Below is a small trained network, with its code and all its weights. Each question gives an input and a target symbol and asks what happens when units are switched off, that is, made to give their printed mean instead of their output.

import numpy as np


def w(rows, s, z=0):
    codes = np.array(rows[::2]) - 128.0
    scale = np.full(codes.shape[1], s)
    scale[-1] = z or s
    return codes * scale


def norm(h):
    return h / np.sqrt((h * h).mean(-1, keepdims=True) + 1e-5)


def f(y):
    return np.maximum(y, 0)


def softmax(a):
    e = np.exp(a - a.max(-1, keepdims=True))
    return e / e.sum(-1, keepdims=True)


def log_softmax(a):
    a = a - a.max(-1, keepdims=True)
    return a - np.log(np.exp(a).sum(-1, keepdims=True))


def net(x, mask):
    ids = ['Ξαεηθλ'.index(c) for c in x.split()]
    T = len(ids)
    res = E[ids] + P[:T]
    r = norm(res)
    for j in range(2):
        rows = slice(4 * j, 4 * j + 4)
        q, k, v = (r @ M[0][rows].T for M in (Q, K, V))
        z = softmax(np.where(np.tri(T) > 0, q @ k.T / 4**0.5, -1e9)) @ v
        o = O[0][rows]
        res = res + np.where(mask[j], z, o[:, -1]) @ o[:, :-1]
    y = f(norm(res) @ A[0][:, :-1].T + A[0][:, -1])
    res = res + np.where(mask[2:10], y, B[0][:, -1]) @ B[0][:, :-1]
    return log_softmax(norm(res)[-1] @ U[:, :-1].T + U[:, -1])


Q, K, V, O, A, B = {}, {}, {}, {}, {}, {}
E = w([
[86,117,188,87,29,197,90,138,102],'Ξ',
[166,85,113,154,95,240,164,205,75],'α',
[97,139,180,79,225,134,168,129,88],'ε',
[220,100,202,143,122,80,160,176,86],'η',
[101,151,81,132,204,227,89,118,61],'θ',
[181,175,138,164,117,107,9,112,86],'λ',
],0.011)
P = w([
[118,98,49,77,98,49,187,91,174],'0',
[140,154,161,160,160,132,116,147,216],'1',
[145,204,144,132,121,128,147,129,115],'2',
[151,210,156,129,135,131,145,139,196],'3',
[116,130,106,120,116,85,129,133,59],'4',
[147,85,157,142,187,130,82,139,194],'5',
[94,82,146,155,155,87,93,168,89],'6',
[179,143,157,114,158,162,120,107,231],'7',
[122,189,121,129,106,91,165,109,76],'8',
[171,213,118,108,111,127,176,89,163],'9',
[99,84,141,146,110,89,127,181,4],'10',
[173,96,199,104,187,165,94,111,255],'11',
[144,49,183,132,191,98,44,190,121],'12',
],0.0098)
Q[0] = w([
[158,129,98,140,161,135,111,156,105],'h1',
[102,79,38,131,102,70,161,140,186],'h1',
[121,131,175,110,135,147,97,145,108],'h1',
[82,95,56,153,122,77,134,101,176],'h1',
[76,28,130,184,188,115,82,149,188],'h2',
[48,122,114,189,118,70,139,192,15],'h2',
[138,230,15,79,45,81,228,75,55],'h2',
[213,247,146,91,136,198,162,115,200],'h2',
],0.012)
K[0] = w([
[106,121,104,119,133,138,134,132,145],'h1',
[148,158,155,171,158,163,122,163,112],'h1',
[140,117,97,111,110,102,157,116,138],'h1',
[136,156,189,159,120,174,96,144,103],'h1',
[137,221,163,123,113,168,170,131,115],'h2',
[173,102,116,91,153,166,115,101,253],'h2',
[74,6,156,149,185,118,51,191,190],'h2',
[62,87,75,136,108,76,137,137,46],'h2',
],0.014)
V[0] = w([
[78,66,205,72,55,107,190,132,200],'h1',
[90,131,157,103,186,35,138,90,188],'h1',
[6,164,113,73,136,187,65,75,134],'h1',
[119,68,102,132,213,180,217,120,125],'h1',
[100,140,92,173,38,184,49,86,118],'h2',
[23,143,101,84,180,187,110,99,114],'h2',
[111,167,205,44,78,70,63,76,122],'h2',
[152,168,70,198,201,70,67,69,102],'h2',
],0.013)
O[0] = w([
[136,97,38,163,114,118,145,236,224,255],'h1',
[29,117,246,237,156,115,127,205,148,204],'h1',
[138,64,208,58,150,129,68,120,230,165],'h1',
[55,51,98,128,139,27,83,52,98,172],'h1',
[74,236,85,74,149,56,125,209,116,155],'h2',
[51,31,128,64,53,101,30,159,51,162],'h2',
[88,201,97,146,53,82,170,7,96,179],'h2',
[76,130,94,238,167,189,67,167,30,68],'h2',
],0.011,0.0096)
A[0] = w([
[219,155,135,174,142,153,200,41,167,116],'n1',
[113,112,160,218,159,97,205,57,221,37],'n2',
[119,159,196,84,134,118,100,84,126,252],'n3',
[198,106,10,72,162,143,107,93,78,126],'n4',
[166,65,160,44,138,127,115,121,141,69],'n5',
[164,29,121,177,120,212,109,118,87,250],'n6',
[98,133,191,80,199,123,58,12,93,73],'n7',
[148,97,242,119,197,133,170,124,133,10],'n8',
],0.013,0.0042)
B[0] = w([
[104,180,204,83,143,142,96,165,77,212],'n1',
[116,160,176,64,113,120,57,186,9,222],'n2',
[196,85,106,139,121,162,99,76,106,228],'n3',
[122,198,172,67,84,51,166,179,212,154],'n4',
[136,118,83,218,146,131,174,129,191,208],'n5',
[146,128,159,78,145,97,137,26,118,254],'n6',
[162,90,44,203,132,134,198,141,103,239],'n7',
[159,110,86,100,138,167,120,152,164,172],'n8',
],0.012,0.0082)
U = w([
[179,110,117,112,152,154,151,178,217,201],'Ξ',
[109,186,124,7,91,42,167,78,117,41],'α',
[40,81,195,77,146,78,60,179,68,64],'ε',
[104,177,86,245,130,129,206,126,76,106],'η',
[144,52,146,149,130,149,145,3,123,255],'θ',
[165,205,242,73,152,189,140,114,58,111],'λ',
],0.0065,0.00078)

Each question gives the input, a string of symbols that net reads in full, and the target symbol t.
The units are the heads (4 rows each of Q, K, V and O) and the neurons (one row each of A and B). Each row of codes is followed by its name. A weight is (code - 128) times the scale printed after its matrix; where a second scale follows, it is the last column's (O, A, B and U).
mask holds one flag per unit, heads first, then neurons. A switched-off unit (its flag False) gives its mean, the last column of its rows in O or B, instead of its output. The means were averaged over made-up inputs and are rounded, as every weight is.
A unit's drop is (log p(t) with every unit on - log p(t) with that unit switched off) / (log p(t) with every unit on - log p(t) with every unit switched off).
The circuit of an input: a set's keep is (log p(t) with only the set's units on - log p(t) with every unit switched off) / (log p(t) with every unit on - log p(t) with every unit switched off). Starting from all 10 units, units are removed one at a time, each time the one whose removal leaves the highest keep (on an exact tie, the one counted first), for as long as the keep stays at least 0.8.
units of the circuit, in order: the units of the circuit, biggest drop first
k most important neurons: the k neurons with the biggest drops, biggest first
which heads matter: for each layer, one digit per head in row order, 1 if its drop is at least 0.15 and else 0, layers parted by /
input Ξ Ξ η θ Ξ Ξ θ Ξ η ε η, target α: units of the circuit, in order	h2
input ε Ξ Ξ Ξ η ε θ Ξ ε θ, target ε: which heads matter	00
input ε ε θ η, target θ: which heads matter	01
input Ξ Ξ ε θ α α ε α η, target Ξ: which heads matter	00
input Ξ Ξ Ξ, target Ξ: which heads matter	10
input λ η λ θ λ η, target λ: which heads matter	10
input Ξ Ξ Ξ α ε λ α, target Ξ: which heads matter	00
input θ Ξ λ Ξ α λ α λ Ξ, target θ: which heads matter	10
input Ξ Ξ α θ α θ η θ η, target Ξ: which heads matter	10
input ε Ξ α, target θ: which heads matter	01
input θ ε Ξ θ θ θ η Ξ θ θ θ, target θ: which heads matter	10
input η Ξ α θ η α Ξ Ξ Ξ λ ε Ξ α, target η: which heads matter	00
input λ θ λ λ λ θ θ Ξ η θ, target λ: which heads matter	10
input λ Ξ ε ε λ η ε Ξ Ξ θ λ λ λ, target λ: which heads matter	10
input ε α λ λ η Ξ Ξ λ, target λ: most important neuron	n2
input η θ η, target λ: units of the circuit, in order	h2, n2
input α λ λ θ Ξ α Ξ θ η λ ε ε λ, target α: 2 most important neurons	n4, n7
input θ η Ξ λ Ξ η α λ α λ Ξ λ, target θ: units of the circuit, in order	h1, n7
input ε θ Ξ ε ε η Ξ ε ε Ξ α Ξ, target θ: 2 most important neurons	n6, n1
input λ η Ξ θ ε ε ε ε, target λ: units of the circuit, in order	h1
input Ξ Ξ α θ λ θ Ξ Ξ θ η α, target Ξ: 2 most important neurons	n6, n2
input θ Ξ Ξ θ θ α, target θ: 2 most important neurons	n3, n7
input Ξ ε λ, target Ξ: 2 most important neurons	n6, n2
input θ α Ξ Ξ ε θ λ, target θ: 2 most important neurons	n3, n7
input θ Ξ ε α ε, target θ: 2 most important neurons	n3, n7
input η λ α, target λ: 2 most important neurons	n1, n2
